Here is a tiny trained network, its code and every weight. The questions are about switching its units off for an input and a class, where a switched-off unit gives its printed mean instead of its output.

import numpy as np


def w(rows, s, z=0):
    codes = np.array(rows[::2]) - 128.0
    scale = np.full(codes.shape[1], s)
    scale[-1] = z or s
    return codes * scale


def norm(h):
    return h / np.sqrt((h * h).mean(-1, keepdims=True) + 1e-5)


def f(y):
    return y / 2 * (1 + np.tanh(0.7978845608 * (y + 0.044715 * y**3)))


def log_softmax(a):
    a = a - a.max(-1, keepdims=True)
    return a - np.log(np.exp(a).sum(-1, keepdims=True))


def net(x, mask):
    res = np.array(x, float).reshape(1, 5) / 4 @ E
    u = 0
    for l in range(4):
        y = f(norm(res) @ A[l][:, :-1].T + A[l][:, -1])
        res = res + np.where(mask[u : u + 6], y, B[l][:, -1]) @ B[l][:, :-1]
        u += 6
    return log_softmax(norm(res)[-1] @ U[:, :-1].T + U[:, -1])


A, B = {}, {}
E = w([
[163,152,67,180,105,106,126,111],'x0',
[72,130,115,124,84,133,1,125],'x1',
[126,128,127,129,125,130,127,128],'x2',
[127,130,129,127,130,130,128,128],'x3',
[178,71,149,140,179,144,107,28],'x4',
],0.00075)
A[0] = w([
[35,190,83,76,42,93,60,196,126],'0.n0',
[136,166,116,132,127,118,146,92,136],'0.n1',
[139,90,143,145,143,156,42,118,107],'0.n2',
[166,107,153,129,187,125,158,94,254],'0.n3',
[112,123,142,118,155,99,127,125,188],'0.n4',
[135,159,135,124,131,114,239,250,38],'0.n5',
],0.0019,0.00086)
B[0] = w([
[193,96,179,247,204,150,111,202,247],'0.n0',
[171,115,96,142,135,111,142,172,144],'0.n1',
[68,203,88,99,57,129,77,89,161],'0.n2',
[169,85,76,171,96,128,51,176,254],'0.n3',
[157,114,107,115,102,173,76,135,160],'0.n4',
[3,169,115,26,73,97,111,3,182],'0.n5',
],0.0012,0.00085)
A[1] = w([
[115,121,128,161,109,112,128,126,93],'1.n0',
[217,64,131,103,189,145,206,34,120],'1.n1',
[213,70,127,143,187,165,166,100,136],'1.n2',
[158,214,52,167,121,6,222,185,178],'1.n3',
[182,89,164,130,175,131,169,88,53],'1.n4',
[39,157,181,78,129,151,166,150,2],'1.n5',
],0.0018,0.00044)
B[1] = w([
[132,142,125,144,142,129,172,121,126],'1.n0',
[70,163,144,186,119,141,52,242,254],'1.n1',
[80,187,140,149,89,109,65,213,209],'1.n2',
[134,52,79,152,68,251,51,40,242],'1.n3',
[45,159,115,125,74,114,78,192,154],'1.n4',
[188,89,90,138,157,58,126,124,102],'1.n5',
],0.0014,0.00091)
A[2] = w([
[104,145,154,91,130,117,195,166,2],'2.n0',
[78,118,139,4,143,67,219,98,48],'2.n1',
[130,89,154,116,117,128,108,178,119],'2.n2',
[122,86,163,112,110,128,85,150,162],'2.n3',
[149,162,121,156,140,120,150,141,94],'2.n4',
[128,137,111,198,138,130,98,106,153],'2.n5',
],0.0023,0.0007)
B[2] = w([
[143,209,147,178,134,124,32,109,62],'2.n0',
[213,72,59,233,83,133,15,165,99],'2.n1',
[107,171,149,139,184,112,181,134,180],'2.n2',
[120,159,133,122,165,110,251,142,217],'2.n3',
[125,110,147,122,115,138,16,123,109],'2.n4',
[202,134,90,118,88,78,167,164,254],'2.n5',
],0.0016,0.0008)
A[3] = w([
[100,143,206,134,192,85,104,151,138],'3.n0',
[87,66,162,2,143,134,112,57,69],'3.n1',
[131,83,144,102,144,117,92,103,80],'3.n2',
[167,157,59,118,71,113,115,10,114],'3.n3',
[134,134,93,174,71,136,63,185,137],'3.n4',
[167,160,78,108,104,49,66,32,1],'3.n5',
],0.0022,0.00079)
B[3] = w([
[59,201,144,42,99,174,154,86,190],'3.n0',
[215,88,3,214,41,143,209,108,119],'3.n1',
[135,154,80,155,89,143,217,177,106],'3.n2',
[38,195,254,27,190,118,85,163,212],'3.n3',
[249,71,119,162,193,39,214,66,250],'3.n4',
[40,170,191,128,158,198,246,254,126],'3.n5',
],0.0013,0.0011)
U = w([
[251,84,81,220,142,43,80,153,177],'0',
[20,216,245,70,196,136,117,185,178],'1',
[96,91,41,61,14,223,194,3,2],'2',
],0.0056,0.00077)

Each question gives the input, the list of numbers given to net, and the class t.
The units are the neurons (one row each of A and B). Each row of codes is followed by its name. A weight is (code - 128) times the scale printed after its matrix; where a second scale follows, it is the last column's (A, B and U).
mask holds one flag per neuron, layer by layer. A switched-off neuron (its flag False) gives its mean, the last column of its row in B, instead of its output. The means were averaged over made-up inputs and are rounded, as every weight is.
A unit's drop is (log p(t) with every unit on - log p(t) with that unit switched off) / (log p(t) with every unit on - log p(t) with every unit switched off).
The circuit of an input: a set's keep is (log p(t) with only the set's units on - log p(t) with every unit switched off) / (log p(t) with every unit on - log p(t) with every unit switched off). Starting from the 12 units with the biggest drops (on a tie, the unit counted first), units are removed one at a time, each time the one whose removal leaves the highest keep (on an exact tie, the one counted first), for as long as the keep stays at least 0.8.
units of the circuit, in order: the units of the circuit, biggest drop first
most important unit: the unit with the biggest drop
k most important neurons: the k neurons with the biggest drops, biggest first
drop when u is switched off: that unit's drop, to one decimal
input [-1,0,7,2,5], class 1: most important unit => 1.n3
input [-5,2,6,-2,5], class 2: units of the circuit, in order => (3.n1; 0.n0)
input [2,8,-5,-6,-2], class 0: units of the circuit, in order => (0.n0; 3.n4)
input [6,-4,2,-6,-8], class 2: units of the circuit, in order => (1.n3; 0.n5)
input [1,-1,8,-5,-8], class 2: units of the circuit, in order => (1.n3; 1.n1)
input [7,1,5,3,5], class 1: units of the circuit, in order => (3.n3; 3.n5)
input [-8,-2,6,3,0], class 0: units of the circuit, in order => (2.n1; 1.n5; 3.n3)
input [-5,-1,-8,0,-6], class 0: 2 most important neurons => (2.n1; 0.n5)
input [-2,-1,-3,4,0], class 0: 4 most important neurons => (0.n0; 2.n1; 0.n5; 1.n3)
input [-4,1,-5,5,3], class 2: 2 most important neurons => (0.n0; 0.n2)
input [-2,-1,-2,5,-8], class 0: 2 most important neurons => (2.n1; 0.n5)
input [4,-1,-7,-3,-5], class 2: 2 most important neurons => (1.n3; 0.n5)
input [7,8,4,7,8], class 1: units of the circuit, in order => (3.n3; 3.n5; 2.n1)
input [3,-1,1,-6,-1], class 2: units of the circuit, in order => (1.n3)
input [-5,-1,-7,-1,0], class 0: 2 most important neurons => (2.n1; 0.n0)
input [2,6,-7,-3,-7], class 0: 2 most important neurons => (0.n0; 3.n3)
input [8,2,4,-3,1], class 1: 4 most important neurons => (3.n3; 2.n1; 3.n1; 1.n1)
input [4,7,7,1,5], class 1: 3 most important neurons => (3.n3; 3.n5; 1.n3)
input [6,2,5,-4,2], class 1: 2 most important neurons => (3.n3; 2.n1)
input [3,8,0,8,2], class 1: most important unit => 1.n1
input [-2,-3,2,2,-7], class 0: drop when 2.n1 is switched off => 1.9
input [5,5,-5,0,7], class 1: drop when 3.n3 is switched off => 0.2
input [4,-6,3,-7,-8], class 2: drop when 2.n3 is switched off => 0.0
